(in the rows, 128 means zero)
Known rows:
mitruk: [127 120 121 124 132 126 119 138 124 132 127 126 128 113 135 127 130 120
 135 136  18 124 124 141 118 123 138 123 125 136]
refir: [129 122 117 120 132 121 107 126 140 127 131 135 134 115 133 139 134 125
 140 125  46 142 122 128 131 126 149 128 129 130]
duze: [125 129 129 133 128 130 130 127 114 123 130 123 127 133 127 133 128 131
 126 132 144 126 128 121 129 126 128 127 126 124]
plurik: [136 134 123 116 126 122 116 121 143 132 129 135 137 124 133 125 129 120
 128 124 102 130 121 136 125 131 149 130 132 127]
togre: [132 133 116 119 130 123 108 125 151 138 130 142 129 114 136 138 132 119
 129 115  78 136 119 129 123 133 130 128 131 131]
bizik: [133 132 119 128 129 129 116 121 125 133 134 129 133 134 129 137 127 121
 119 112 167 129 127 117 121 129 121 134 129 126]
folik: [131 122 129 129 127 126 128 135 144 130 129 118 135 103 125 140 122 131
 139 127 143 137 129 134 139 123 126 134 129 122]
tuvul: [120 115 118 137 132 127 120 122 121 124 134 138 129 126 129 146 131 128
 138 120  96 132 129 110 126 128 115 134 126 129]
roges: [117 145 128 139 129 128 119 124 128 113 146 127 124 122 127 146 125 133
 143 129 139 131 136 119 130 124 144 134 118 116]
zofabru: [119 128 126 137 129 129 125 128 125 120 133 128 124 121 128 145 128 129
 135 127 147 129 119 117 129 129 110 127 125 119]
zotogrus: [120 108 120 137 127 128 131 124 118 119 129 131 129 113 130 146 126 125
 135 125 120 124 118 113 124 130 101 136 132 110]
klenek: [125 127 133 121 126 122 136 128 131 125 116 137 121 119 128 120 132 134
 132 138  70 131 122 133 135 134 139 118 132 125]
truple: [130 120 125 118 128 121 120 126 130 127 121 135 131 127 130 131 134 130
 134 132  51 137 123 129 135 129 148 125 132 130]
naten: [136 132 122 120 126 122 118 122 140 136 127 136 132 120 133 127 128 121
 126 121  74 128 127 133 122 133 141 128 132 130]
triklan: [128 138 128 131 126 129 129 118 122 128 132 131 124 143 126 123 126 128
 120 121 171 122 135 122 120 131 127 128 128 129]
poflus: [126 119 124 123 128 121 120 125 131 125 124 137 128 115 132 131 129 129
 140 133  43 132 123 132 130 131 142 127 131 123]
klaklal: [130 119 125 121 127 120 124 125 132 128 121 133 129 117 130 128 130 128
 135 134  59 131 121 132 130 130 141 125 130 123]

Facts:
begramal {Ψ=244, Ω=ditroklin,stumam,nisko, ρ=c}
bidrok {Ψ=152, Ω=lepim,skunu,pligeflam,fuskal,dramus, ρ=d}
bili {Ψ=152, ρ=e}
bizik {Ψ=152, Ω=nolomar,lafo,klaklil, ρ=a}
bradek {Ψ=152, ρ=a}
braflol {Ψ=152, ρ=c}
braron {Ψ=621, Ω=kerefli, ρ=a}
bremer {Ψ=244, ρ=a}
bretra {Ψ=244, Ω=rula,skebre,stumam,vibel,fuven,skugus, ρ=b}
brezam {Ψ=244, Ω=dapafu, ρ=b}
brizul {Ψ=152, Ω=kegre,skebre,naplano,poflus,tufu, ρ=a}
dapafu {Ψ=152, ρ=a}
degezar {Ψ=621, Ω=pligeflam, ρ=a}
deklom {Ψ=152, Ω=ditroklin,naplano,nisko, ρ=c}
ditroklin {Ψ=244, ρ=d}
dodripe {Ψ=152, ρ=a}
draflor {Ψ=152, Ω=duze, ρ=b}
dramus {Ψ=152, ρ=a}
dribrik {Ψ=244, ρ=a}
driplol {Ψ=244, ρ=c}
drofu {Ψ=621, Ω=klenek, ρ=a}
dropladok {Ψ=244, ρ=a}
dutra {Ψ=244, Ω=braflol,fopan,rubruk, ρ=a}
duze {Ψ=152, ρ=a}
fafusker {Ψ=152, Ω=kaskoben,klaklal,tepa, ρ=e}
fenik {Ψ=152, Ω=stuzem,trifenar,dapafu,trukli,mitruk, ρ=a}
festel {Ψ=244, Ω=poflus,dropladok,mosok,tufu,veparan, ρ=b}
floflopes {Ψ=152, Ω=dapafu,plabiske,trunur,bremer, ρ=a}
fluzo {Ψ=152, Ω=refir,duze,vibel,rubruk,postan, ρ=a}
folik {Ψ=621, ρ=a}
fopan {Ψ=152, ρ=a}
fuplumak {Ψ=152, Ω=tavun, ρ=a}
fuskal {Ψ=244, ρ=d}
fuven {Ψ=152, ρ=c}
gebol {Ψ=152, Ω=fuven,veparan,trakla,stusus,kerefli,vedoli, ρ=a}
gemol {Ψ=152, ρ=a}
giplem {Ψ=621, Ω=trutrila,zustumom,lepim,toplos,trifenar,medir,duze,kerefli, ρ=a}
gonom {Ψ=244, ρ=b}
gragas {Ψ=152, Ω=refir,trestigrok,dropladok,tragilam, ρ=c}
grekur {Ψ=152, ρ=e}
gripla {Ψ=621, Ω=trestigrok,roges,robrubo, ρ=a}
kaskoben {Ψ=152, ρ=a}
kegre {Ψ=152, ρ=e}
kerefli {Ψ=621, ρ=a}
keskon {Ψ=152, Ω=rula,bradek,vurim,tepa, ρ=a}
klaklal {Ψ=244, ρ=a}
klaklil {Ψ=244, ρ=d}
kleflek {Ψ=244, ρ=a}
klenek {Ψ=244, ρ=b}
kletobru {Ψ=621, Ω=kaskoben,nisko,vurim, ρ=b}
klidun {Ψ=152, ρ=b}
klobrem {Ψ=244, Ω=nolomar,gonom,ruda, ρ=a}
klofe {Ψ=621, Ω=braflol,skebre,mosok,pastuzuk,postan, ρ=e}
klogam {Ψ=244, Ω=klenek,skomor,tepa,truple, ρ=a}
klomi {Ψ=244, Ω=zustumom,lafo, ρ=c}
kloraro {Ψ=244, ρ=d}
lafo {Ψ=621, ρ=a}
lastumuk {Ψ=152, Ω=stoster,stape, ρ=b}
leklen {Ψ=621, Ω=gemol, ρ=a}
lepim {Ψ=152, ρ=b}
liflozem {Ψ=152, Ω=nubepar,gemol,fuskal,klaklil,zotogrus,grekur,triflel,razik, ρ=b}
lodumum {Ψ=621, ρ=e}
lufe {Ψ=621, Ω=tufu,skugus,pliplom, ρ=e}
mago {Ψ=621, ρ=a}
medir {Ψ=152, ρ=c}
mesul {Ψ=152, Ω=vason,kaskoben,fopan,skugus, ρ=b}
midrik {Ψ=152, Ω=tuvul,dropladok,vurim,bili, ρ=b}
mitruk {Ψ=244, ρ=e}
mosok {Ψ=152, ρ=b}
mosten {Ψ=244, Ω=klidun,ditroklin, ρ=b}
nadus {Ψ=152, Ω=gemol,driplol, ρ=d}
naplano {Ψ=152, ρ=b}
naten {Ψ=244, Ω=zustumom,ditroklin,pemim, ρ=a}
nipo {Ψ=621, Ω=lepim, ρ=d}
nisko {Ψ=244, ρ=e}
noflel {Ψ=621, Ω=skomor,rifiplus,veparan, ρ=a}
nolomar {Ψ=621, ρ=a}
nubepar {Ψ=152, ρ=b}
pastuzuk {Ψ=152, ρ=e}
pemim {Ψ=152, ρ=b}
plabiske {Ψ=152, ρ=c}
plekle {Ψ=244, ρ=a}
pligeflam {Ψ=621, ρ=b}
pliplom {Ψ=152, ρ=b}
ploke {Ψ=244, Ω=braflol,skebre,bradek,dodripe, ρ=c}
plurik {Ψ=244, Ω=mago,zuflom,trakla, ρ=c}
poflus {Ψ=244, ρ=a}
postan {Ψ=152, ρ=a}
razik {Ψ=244, ρ=b}
redru {Ψ=244, Ω=stifla,folik,mago, ρ=d}
refir {Ψ=244, ρ=a}
ridu {Ψ=152, Ω=dropladok, ρ=a}
rifiplus {Ψ=621, ρ=a}
robrubo {Ψ=152, ρ=c}
roges {Ψ=152, ρ=a}
rono {Ψ=152, Ω=vason,skirer,kleflek, ρ=c}
roska {Ψ=152, Ω=zofabru,naplano,mago,tragilam,lodumum, ρ=a}
rubruk {Ψ=621, ρ=a}
ruda {Ψ=152, ρ=a}
rula {Ψ=152, ρ=b}
skebre {Ψ=244, ρ=d}
skifo {Ψ=244, ρ=c}
skire {Ψ=152, Ω=klaklil,plekle,zuflom, ρ=a}
skirer {Ψ=152, ρ=c}
skomor {Ψ=621, ρ=b}
skugus {Ψ=621, ρ=c}
skunu {Ψ=244, ρ=a}
soklum {Ψ=244, Ω=dribrik,duze,stape, ρ=a}
stape {Ψ=152, ρ=d}
stifla {Ψ=152, ρ=a}
stigrotir {Ψ=152, Ω=lafo, ρ=b}
storar {Ψ=152, ρ=e}
stoster {Ψ=152, ρ=a}
stumam {Ψ=152, ρ=a}
stusus {Ψ=152, ρ=c}
stuzem {Ψ=621, ρ=b}
suluk {Ψ=152, Ω=vason,tribraskel,storar,bili,trunur, ρ=d}
taser {Ψ=621, Ω=gemol,klaklal,veparan, ρ=c}
tavun {Ψ=244, ρ=a}
tepa {Ψ=244, ρ=d}
togre {Ψ=244, Ω=naplano,stoster,skifo,vedoli,ruda, ρ=b}
toplos {Ψ=152, ρ=b}
tragilam {Ψ=152, ρ=a}
trakla {Ψ=152, ρ=a}
tredrok {Ψ=152, Ω=kaskoben,klaklal,stumam, ρ=a}
trestigrok {Ψ=621, ρ=b}
tribraskel {Ψ=152, ρ=e}
trifenar {Ψ=244, ρ=d}
triflel {Ψ=152, ρ=c}
triflus {Ψ=152, Ω=naplano,ruda, ρ=d}
triklan {Ψ=152, Ω=kegre,pligeflam,dropladok,tepa,rubruk, ρ=e}
trukli {Ψ=152, ρ=a}
trunur {Ψ=152, ρ=d}
truple {Ψ=244, ρ=a}
trutrila {Ψ=152, ρ=b}
tufu {Ψ=152, ρ=c}
tuvul {Ψ=152, ρ=a}
vason {Ψ=621, ρ=c}
vedoli {Ψ=152, ρ=a}
veparan {Ψ=621, ρ=b}
vibel {Ψ=621, ρ=c}
vizim {Ψ=152, Ω=skugus, ρ=d}
vurim {Ψ=152, ρ=a}
zofabru {Ψ=152, ρ=b}
zotogrus {Ψ=152, ρ=a}
zubul {Ψ=244, Ω=kloraro,pligeflam,gonom,trunur,tavun, ρ=b}
zuflom {Ψ=152, ρ=b}
zustumom {Ψ=152, ρ=c}

Rows:
No name comes twice in this set of rows, the named rows included.
[127 116 119 120 132 122 113 127 130 132 124 140 130 130 132 130 136 129
 137 129   4 139 129 126 130 127 142 125 131 139] : kleflek
[135 139 124 117 131 127 112 136 138 143 129 129 126 121 135 118 133 117
 120 125  58 125 127 141 115 128 136 121 124 144] : brezam

Now the same elements, written a new way:
Known rows:
poflus: [155 143 108 203 151 105 217 166 160 131 161 128 143 125 177 149 148 149
 149  90 128 118 105 108 113 123 133 113 158 131  96 138 137 138 141  96
 131 152]
rono: [164 121 127 156 141 107 104 164 146 151 140 123 155 153 157 174 128 134
 205 106 133 115 105 109 128 124 127 133 116 122  94 137 106 120 106  97
 128 144]
klaklil: [154 127 113 211 100 139 200 164 137 131 140 137 142 125 199 148 183 135
 149 107 129 126 104 112 116 121 137 112 115 123 141 148 107 119 129  93
 135 154]
triklan: [177 160 176 154 192  90 126 165 171 137 137 124 148 132 155 151 124 134
 236 123 135 114 120 113 117 148 138 146 114 125  91 135 105 119 117  93
 123 144]
veparan: [149 108 111 170 100  91 105 189 165 131 147 130 141 128 156 149 124 142
 146 135 135 116 142 110 117 148 127 113 117 126 103 161 147 128  95 127
 123 199]
nolomar: [149 107 109 172 102  90 103 191 136 129 154 124 141 148 159 152 122 136
 148 129 132 120 124 107 114 134 126 112 125 136  90 142 153 120  92 141
 121 196]
gonom: [163 138 107 200 105 100 222 164 147 129 157 125 142 124 181 150 159 143
 147  89 130 126 106 109 113 123 132 113 142 128 105 140 131 132 123  97
 129 158]
zotogrus: [161 108 108 159 137  90 112 170 177 137 146 120 149 160 159 181 131 134
 166  95 133 115 105 108 139 120 126 128 128 124  90 161 111 127 122 100
 123 145]
klobrem: [153 146 108 176 145 132 219 164 131 128 147 124 142 124 168 151 171 148
 174  91 129 125 102 110 115 152 130 114 165 147  91 145 135 130 152  96
 130 166]
robrubo: [155 107 110 157 146  90 109 165 178 139 142 122 154 155 156 172 125 133
 170 101 131 114 107 109 128 122 127 122 118 126 104 147 108 120 114 100
 126 145]
bizik: [174 107 112 154 106  91 103 166 131 133 139 119 143 169 160 207 155 134
 212 108 131 116 101 108 157 123 126 142 134 124  86 168 110 120 107  96
 122 147]
triflel: [154 105 112 156 136  91 107 164 180 140 142 122 152 155 160 173 130 134
 157 101 132 115 107 110 133 122 127 122 118 126 108 155 107 120 114 103
 127 147]
lodumum: [149 108 116 172  99  89 106 185 155 131 152 124 142 142 159 151 123 134
 144 136 131 122 140 108 113 145 127 113 115 127 106 132 135 120  94 133
 122 190]
dropladok: [159 183 111 200 198  92 244 164 186 130 145 151 143 116 175 147 127 146
 174  91 132 114 116 112 113 131 149 112 151 147  92 131 113 138 158  97
 125 153]
fuplumak: [167 124 112 155 150  91 111 165 146 140 142 119 147 147 156 179 129 134
 215 107 134 115 105 109 140 125 126 141 129 127  92 154 109 124 124  95
 123 146]
fluzo: [184 146 131 155 152  88 100 164 134 141 140 121 149 159 156 174 128 134
 241 108 133 115 106 108 128 125 127 138 119 126  89 135 109 120 104  96
 122 148]
fopan: [173 119 110 158 151  92 107 165 171 145 142 121 159 170 159 174 126 133
 184  92 132 115 108 107 127 122 126 127 126 124  91 141 114 129 107  97
 123 146]

Rows:
No name comes twice in this set of rows, the named rows included.
[189 136 131 156 109  88 108 166 132 132 140 119 146 174 159 183 133 132
 239 115 132 117 105 108 130 126 126 140 116 126  88 142 106 119  95  95
 122 145] : draflor
[175 147 167 156 115 136 101 163 135 172 135 136 163 156 157 166 127 132
 204 127 133 120 105 109 116 124 126 116 108 121 107 129 106 118 108  96
 137 142] : vizim
[175 172 113 183 123 146 163 165 130 137 142 142 150 121 163 149 130 149
 179  90 132 137 103 109 112 153 127 113 129 124  93 129 146 141 106  94
 137 145] : bretra
[150 108 116 155 205 153 141 164 157 131 139 123 144 129 150 187 136 133
 206 143 129 115 102 112 132 163 127 125 114 140 134 160 104 116 191  96
 141 145] : triflus
[152 131 108 169 170 206 169 164 133 134 148 135 150 124 159 152 142 148
 163  91 131 140 101 110 116 174 126 112 135 131 130 131 151 123 146  95
 152 147] : begramal
[151 113 111 154 224 104 128 175 158 132 141 120 145 130 152 188 128 135
 212 107 131 115 103 110 142 151 126 141 142 153  90 161 107 119 164  95
 128 146] : roska
[160 174 114 178 157 125 233 164 152 131 142 149 143 120 159 147 135 149
 178  96 132 115 106 120 113 164 143 115 138 130  98 140 116 139 150  95
 131 157] : festel
[153 150 112 197 105 165 200 163 133 132 139 152 142 118 167 152 165 134
 155 115 130 125 104 115 113 138 139 112 114 124 135 135 107 118 147  96
 140 148] : redru
[151 106 109 153 239 102 153 178 182 129 153 119 149 137 148 191 127 133
 187 106 130 115 105 109 128 147 126 139 133 163 110 160 109 119 174 100
 134 147] : naplano
[167 136 112 163 101 134 173 163 127 130 141 126 141 127 213 157 197 143
 184  92 129 135 100 110 114 134 130 112 129 126  92 132 117 119  98  97
 126 165] : klomi
[153 141 156 154 201  93 122 165 172 139 139 123 147 131 156 153 125 133
 223 120 132 113 114 113 121 139 138 138 114 128  91 143 106 119 140  95
 124 146] : gragas

Now the same elements, written a new way:
Known rows:
braron: [163 132 126  99 138 117 158 137  97 126  89 125  75 129 144]
plurik: [115 109 130 111 132 113 145 132  69 135  55 110 111 142 127]
midrik: [110 116 121 172 166 106 127 115 143 148 155 164  96 134 128]
dodripe: [122 117 130 147 117 139 115 126 144 140 181 131 143 126 116]
fuven: [ 92  94 131 156 127 147 116 125  95 127 167 123 162 120 131]
folik: [162 150 136  70 122 136 137 140 115 110 116  95 127 117 143]
skebre: [137 181 129  88 128 127 108 127 146 107  77 105 160 125 131]
toplos: [117 132 121 154 113 144 117 124 152 131 175 131 147 129 124]
nisko: [141 142 146  82 110 131 126 133 159  94  73 127 171 119 125]
klobrem: [149 122 129 108 106 109 152 135 117 139  64 124  94 149 111]
driplol: [112 133 138  80 127 128 120 133  84 120  86  76 156 133 132]
robrubo: [ 92  96 127 159 126 149 115 127  95 132 167 119 160 123 132]
bizik: [128  99 108 191 101 130 147 128 118 159 146 155  84 146 112]
kerefli: [161 153 130  73 118 135 138 141 109 113 115  92 119 120 142]
kegre: [116 142 118 160 126 143 110 121 157 124 168 138 154 125 132]
noflel: [159 135 132  90 159 107 151 132 104 128  93 125  78 123 144]
truple: [143 154 139  70 118 119 121 134 136 129 101  89 140 135 114]

Rows:
No name comes twice in this set of rows, the named rows included.
[127 102 129 157  92 149 127 131 143 135 171 142 145 128 112] : ruda
[136 153 117 107 135 101 140 129 124 141  68 111  88 153 124] : zubul
[159 157 132  67 132 130 132 137 113 115 119  92 118 118 145] : rubruk
[136 162 133  74 124 121 120 131 144 117  92  92 144 137 125] : klenek
[107 144 108 183 176 106 118 111 140 151 149 156  89 135 136] : triklan
[117  91 139 165 164 105 130 116 141 151 158 174 102 125 117] : keskon
[163 149 130  76 111 141 141 142 109 110 112  93 122 122 141] : nolomar
[111 106 139 103 152 104 140 128  74 132  59 113 114 137 131] : ploke
[139 190 117  96 113 133 110 131 138 110  78  93 152 134 130] : klaklil
[129 128 136  76 136 144 135 140  66  97 102  87 142 111 159] : vibel
[166 152 118  86  94 146 147 146 101 114 109  89 112 130 139] : lafo
[145 140 122 106 122 103 146 133 113 148  71 112  84 152 113] : soklum
[152 152 122 104 155 117 146 131 115 108  77 136  93 118 159] : klofe
[164 136 114 106 120 123 163 139  89 128  88 116  67 134 142] : giplem

